Here is a tiny trained network, its code and every weight. The questions are about switching its units off for an input and a target symbol, where a switched-off unit gives its printed mean instead of its output.

import numpy as np


def w(rows, s, z=0):
    codes = np.array(rows[::2]) - 128.0
    scale = np.full(codes.shape[1], s)
    scale[-1] = z or s
    return codes * scale


def f(y):
    return np.maximum(y, 0)


def softmax(a):
    e = np.exp(a - a.max(-1, keepdims=True))
    return e / e.sum(-1, keepdims=True)


def log_softmax(a):
    a = a - a.max(-1, keepdims=True)
    return a - np.log(np.exp(a).sum(-1, keepdims=True))


def net(x, mask):
    ids = ['ΔΘΛΞΣΩαβεζμπτφψ'.index(c) for c in x.split()]
    T = len(ids)
    res = E[ids] + P[:T]
    u = 0
    for l in range(2):
        q, k, v = (res @ M[l].T for M in (Q, K, V))
        z = softmax(np.where(np.tri(T) > 0, q @ k.T / 2**0.5, -1e9)) @ v
        res = res + np.where(mask[u], z, O[l][:, -1]) @ O[l][:, :-1]
        u += 1
        y = f(res @ A[l][:, :-1].T + A[l][:, -1])
        res = res + np.where(mask[u : u + 4], y, B[l][:, -1]) @ B[l][:, :-1]
        u += 4
    return log_softmax(res[-1] @ U[:, :-1].T + U[:, -1])


Q, K, V, O, A, B = {}, {}, {}, {}, {}, {}
E = w([
[129,112,146,80],'Δ',
[131,108,143,77],'Θ',
[128,106,136,76],'Λ',
[20,155,117,228],'Ξ',
[167,139,57,135],'Σ',
[55,191,211,83],'Ω',
[145,136,43,83],'α',
[175,73,221,165],'β',
[143,107,139,74],'ε',
[64,97,126,123],'ζ',
[154,114,147,159],'μ',
[101,89,161,117],'π',
[136,76,185,176],'τ',
[122,110,139,76],'φ',
[189,250,199,84],'ψ',
],0.021)
P = w([
[109,3,2,82],'0',
[119,27,26,98],'1',
[116,48,64,117],'2',
[113,70,97,141],'3',
[108,99,108,147],'4',
[111,97,114,150],'5',
[83,126,149,163],'6',
[82,128,162,167],'7',
[79,132,164,175],'8',
[66,174,187,178],'9',
[62,176,193,189],'10',
[61,185,201,185],'11',
[63,179,204,188],'12',
],0.0051)
Q[0] = w([
[45,31,174,251],'0.h0',
[110,166,144,133],'0.h0',
],0.016)
K[0] = w([
[76,255,203,189],'0.h0',
[114,100,129,124],'0.h0',
],0.013)
V[0] = w([
[177,19,97,167],'0.h0',
[254,150,154,6],'0.h0',
],0.0065)
O[0] = w([
[39,116,141,149,234],'0.h0',
[126,255,199,125,5],'0.h0',
],0.01,0.0021)
A[0] = w([
[129,97,61,117,135],'0.n0',
[83,146,88,178,58],'0.n1',
[10,121,148,40,195],'0.n2',
[130,97,74,201,5],'0.n3',
],0.012,0.0023)
B[0] = w([
[202,254,161,188,190],'0.n0',
[107,189,39,225,153],'0.n1',
[184,63,34,86,254],'0.n2',
[81,207,124,192,185],'0.n3',
],0.0076,0.0087)
Q[1] = w([
[152,149,221,78],'1.h0',
[148,8,137,77],'1.h0',
],0.011)
K[1] = w([
[213,122,188,87],'1.h0',
[80,3,103,123],'1.h0',
],0.0073)
V[1] = w([
[253,214,156,52],'1.h0',
[98,168,126,148],'1.h0',
],0.0049)
O[1] = w([
[54,238,94,2,2],'1.h0',
[171,199,183,166,134],'1.h0',
],0.0063,0.0047)
A[1] = w([
[126,41,42,92,86],'1.n0',
[86,113,131,115,64],'1.n1',
[217,6,166,1,253],'1.n2',
[12,83,192,228,158],'1.n3',
],0.0077,0.0066)
B[1] = w([
[156,67,28,89,194],'1.n0',
[89,178,122,118,128],'1.n1',
[1,185,157,191,253],'1.n2',
[171,69,164,7,194],'1.n3',
],0.0099,0.016)
U = w([
[52,78,87,117,129],'Δ',
[71,158,173,212,209],'Θ',
[109,201,95,240,96],'Λ',
[76,96,246,114,14],'Ξ',
[164,87,147,228,108],'Σ',
[161,105,125,81,196],'Ω',
[163,62,116,10,93],'α',
[187,79,34,72,48],'β',
[134,109,125,136,64],'ε',
[132,111,127,128,64],'ζ',
[130,110,127,119,63],'μ',
[135,110,126,127,75],'π',
[146,194,159,118,254],'τ',
[131,114,129,129,73],'φ',
[181,128,60,65,163],'ψ',
],0.011,0.01)

Each question gives the input, a string of symbols that net reads in full, and the target symbol t.
The units are the heads (2 rows each of Q, K, V and O) and the neurons (one row each of A and B). Each row of codes is followed by its name. A weight is (code - 128) times the scale printed after its matrix; where a second scale follows, it is the last column's (O, A, B and U).
mask holds one flag per unit, layer by layer, with each layer's heads first. A switched-off unit (its flag False) gives its mean, the last column of its rows in O or B, instead of its output. The means were averaged over made-up inputs and are rounded, as every weight is.
A unit's drop is (log p(t) with every unit on - log p(t) with that unit switched off) / (log p(t) with every unit on - log p(t) with every unit switched off).
The circuit of an input: a set's keep is (log p(t) with only the set's units on - log p(t) with every unit switched off) / (log p(t) with every unit on - log p(t) with every unit switched off). Starting from all 10 units, units are removed one at a time, each time the one whose removal leaves the highest keep (on an exact tie, the one counted first), for as long as the keep stays at least 0.8.
units of the circuit, in order: the units of the circuit, biggest drop first
unit that matters most: the unit with the biggest drop
top k neurons: the k neurons with the biggest drops, biggest first
top k neurons in layer l: the k neurons of layer l with the biggest drops, biggest first
drop of u: that unit's drop, to one decimal
input τ π β Ξ β Θ τ Δ, target Δ: unit that matters most => 0.n0
input Ξ Σ π π π ε β β ζ π τ, target Σ: top 3 neurons => [0.n0; 1.n0; 0.n1]
input Σ π Σ Ω Σ β π, target Θ: top 3 neurons => [1.n3; 1.n2; 0.n2]
input Θ Ξ β Θ π π φ Σ, target Σ: units of the circuit, in order => [1.h0; 0.n1]
input ψ Δ ε ψ Σ β Σ Θ Θ, target Θ: top 3 neurons => [1.n3; 1.n2; 1.n0]
input Δ ψ Σ ε Λ π τ Θ Ω, target Δ: top 2 neurons => [0.n2; 0.n0]
input β Θ β Ξ π Σ α, target Σ: top 3 neurons => [0.n3; 1.n2; 0.n1]
input Θ π π β π ψ β π Σ, target τ: top 3 neurons => [1.n2; 0.n2; 1.n0]
input π Σ Σ β ε π Σ Ω π, target Θ: top 2 neurons in layer 1 => [1.n2; 1.n3]
input φ π β β β ψ ε τ Σ, target τ: units of the circuit, in order => [0.h0; 1.h0]
input β π ε, target Δ: top 2 neurons in layer 0 => [0.n2; 0.n0]
input π Ω π β τ β π ε, target Δ: top 2 neurons => [1.n0; 1.n2]
input ψ π ζ, target τ: top 2 neurons => [1.n0; 1.n3]
input Ξ Θ Ξ π Σ π ε ε π π Ξ τ, target Σ: unit that matters most => 0.h0
input π ε π π Σ, target Λ: top 2 neurons in layer 1 => [1.n3; 1.n0]
input τ ψ Ξ, target Σ: top 2 neurons in layer 0 => [0.n0; 0.n1]
input Σ Ξ Θ Δ μ ζ, target Σ: top 2 neurons => [0.n0; 0.n3]
input Σ Ξ Σ, target Σ: top 2 neurons => [0.n3; 1.n2]
input β Σ Ω π π β, target Θ: top 2 neurons => [1.n2; 1.n3]
input π α π π ε Σ Σ Δ π ε, target Θ: units of the circuit, in order => [1.n3]
input ψ π π π Ω, target Δ: top 2 neurons => [0.n2; 1.n2]
input π Θ ε ζ Σ ζ π Σ β π τ π π, target Δ: top 2 neurons in layer 0 => [0.n2; 0.n0]
input Θ π π π π τ π Ξ β Ξ π, target Σ: drop of 1.h0 => 0.2
